Here is a tiny trained network, its code and every weight. The questions are about switching its units off for an input and a class, where a switched-off unit gives its printed mean instead of its output.

import numpy as np


def w(rows, s, z=0):
    codes = np.array(rows[::2]) - 128.0
    scale = np.full(codes.shape[1], s)
    scale[-1] = z or s
    return codes * scale


def norm(h):
    return h / np.sqrt((h * h).mean(-1, keepdims=True) + 1e-5)


def f(y):
    return y / 2 * (1 + np.tanh(0.7978845608 * (y + 0.044715 * y**3)))


def log_softmax(a):
    a = a - a.max(-1, keepdims=True)
    return a - np.log(np.exp(a).sum(-1, keepdims=True))


def net(x, mask):
    res = np.array(x, float).reshape(1, 5) / 4 @ E
    u = 0
    for l in range(4):
        y = f(norm(res) @ A[l][:, :-1].T + A[l][:, -1])
        res = res + np.where(mask[u : u + 3], y, B[l][:, -1]) @ B[l][:, :-1]
        u += 3
    return log_softmax(norm(res)[-1] @ U[:, :-1].T + U[:, -1])


A, B = {}, {}
E = w([
[253,213,111,131,123,141,68,123,88,87,191],'x0',
[209,7,74,127,150,79,119,65,181,93,52],'x1',
[126,78,73,109,130,190,30,62,180,167,119],'x2',
[180,109,100,243,157,169,85,111,224,122,233],'x3',
[250,216,122,123,82,168,154,95,238,200,88],'x4',
],0.0062)
A[0] = w([
[129,140,116,179,135,64,164,93,191,166,203,1],'L0N1',
[123,153,244,143,120,111,254,187,149,118,122,104],'L0N2',
[238,161,50,243,229,223,125,115,143,38,145,129],'L0N3',
],0.0044,0.004)
B[0] = w([
[113,76,97,159,81,115,106,108,104,160,254,116],'L0N1',
[21,102,128,85,236,96,73,190,122,126,158,197],'L0N2',
[186,90,109,68,145,180,83,165,134,118,130,254],'L0N3',
],0.0092,0.0039)
A[1] = w([
[80,38,144,151,167,52,118,86,98,69,136,148],'L1N1',
[144,95,122,134,100,179,59,73,167,115,255,4],'L1N2',
[82,94,125,167,97,129,152,139,103,81,153,175],'L1N3',
],0.007,0.0024)
B[1] = w([
[81,227,50,94,90,107,195,191,213,255,122,253],'L1N1',
[162,179,44,193,125,184,111,30,174,160,224,235],'L1N2',
[116,202,184,147,123,79,138,111,156,137,114,175],'L1N3',
],0.0091,0.0047)
A[2] = w([
[46,209,152,103,135,240,53,75,194,237,146,172],'L2N1',
[13,112,185,129,103,177,69,180,85,231,157,254],'L2N2',
[117,84,71,59,81,151,149,138,136,243,3,177],'L2N3',
],0.0043,0.0027)
B[2] = w([
[104,181,54,136,249,83,46,213,180,181,134,253],'L2N1',
[89,222,188,183,3,119,227,172,189,97,86,236],'L2N2',
[142,219,197,176,202,129,182,211,99,120,71,237],'L2N3',
],0.0056,0.0053)
A[3] = w([
[177,98,204,115,97,141,165,112,71,50,63,253],'L3N1',
[154,92,59,21,191,67,165,166,153,174,2,199],'L3N2',
[188,106,105,156,169,135,84,74,203,186,102,234],'L3N3',
],0.0057,0.002)
B[3] = w([
[129,2,59,26,164,111,117,15,86,69,108,147],'L3N1',
[180,181,177,136,162,164,114,237,177,61,107,255],'L3N2',
[107,75,113,119,131,85,144,118,12,129,172,233],'L3N3',
],0.008,0.006)
U = w([
[54,234,153,134,153,102,188,236,186,164,84,189],'0',
[228,79,141,44,178,141,118,108,101,33,74,135],'1',
[194,84,2,175,174,204,61,42,168,194,249,147],'2',
[124,9,222,241,93,138,158,80,139,126,94,2],'3',
[49,105,171,87,12,49,179,39,34,98,118,60],'4',
],0.0092,0.0061)

Each question gives the input, the list of numbers given to net, and the class t.
The units are the neurons (one row each of A and B). Each row of codes is followed by its name. A weight is (code - 128) times the scale printed after its matrix; where a second scale follows, it is the last column's (A, B and U).
mask holds one flag per neuron, layer by layer. A switched-off neuron (its flag False) gives its mean, the last column of its row in B, instead of its output. The means were averaged over made-up inputs and are rounded, as every weight is.
A unit's drop is (log p(t) with every unit on - log p(t) with that unit switched off) / (log p(t) with every unit on - log p(t) with every unit switched off).
The circuit of an input: a set's keep is (log p(t) with only the set's units on - log p(t) with every unit switched off) / (log p(t) with every unit on - log p(t) with every unit switched off). Starting from all 12 units, units are removed one at a time, each time the one whose removal leaves the highest keep (on an exact tie, the one counted first), for as long as the keep stays at least 0.8.
units of the circuit, in order: the units of the circuit, biggest drop first
unit that matters most: the unit with the biggest drop
top k neurons: the k neurons with the biggest drops, biggest first
top k neurons in layer l: the k neurons of layer l with the biggest drops, biggest first
drop when u is switched off: that unit's drop, to one decimal
input [4,-4,-3,-5,-4], class 4: top 2 neurons	(L2N1; L3N2)
input [8,-4,2,-3,2], class 1: top 2 neurons	(L1N1; L1N2)
input [3,7,-5,-8,8], class 1: top 2 neurons	(L1N1; L3N1)
input [5,6,-6,-3,0], class 1: units of the circuit, in order	(L3N1; L2N1)
input [-4,-2,-8,8,4], class 2: unit that matters most	L0N1
input [-6,3,0,-5,6], class 1: top 4 neurons	(L1N1; L3N1; L1N2; L2N1)
input [-4,6,-7,6,2], class 2: top 2 neurons	(L0N1; L0N3)
input [6,-3,-3,-6,4], class 1: units of the circuit, in order	(L1N1; L1N2; L2N1; L3N1)
input [8,6,3,-2,-8], class 0: top 2 neurons	(L1N1; L3N2)
input [5,-4,-7,4,2], class 2: top 2 neurons in layer 2	(L2N3; L2N2)
input [7,-2,-6,6,-8], class 2: top 2 neurons	(L0N3; L1N2)
input [-2,7,-6,2,5], class 1: top 2 neurons	(L1N1; L2N1)
input [8,-7,-1,-6,-1], class 4: top 2 neurons in layer 1	(L1N1; L1N2)
input [7,1,-3,-7,2], class 1: top neuron	(L1N1)
input [0,2,-8,5,1], class 2: top 2 neurons in layer 0	(L0N3; L0N1)
input [6,5,-4,-7,0], class 1: drop when L3N1 is switched off	0.3
input [4,6,7,-1,-8], class 0: drop when L1N1 is switched off	1.8
input [3,-2,-1,2,3], class 2: drop when L2N1 is switched off	0.0
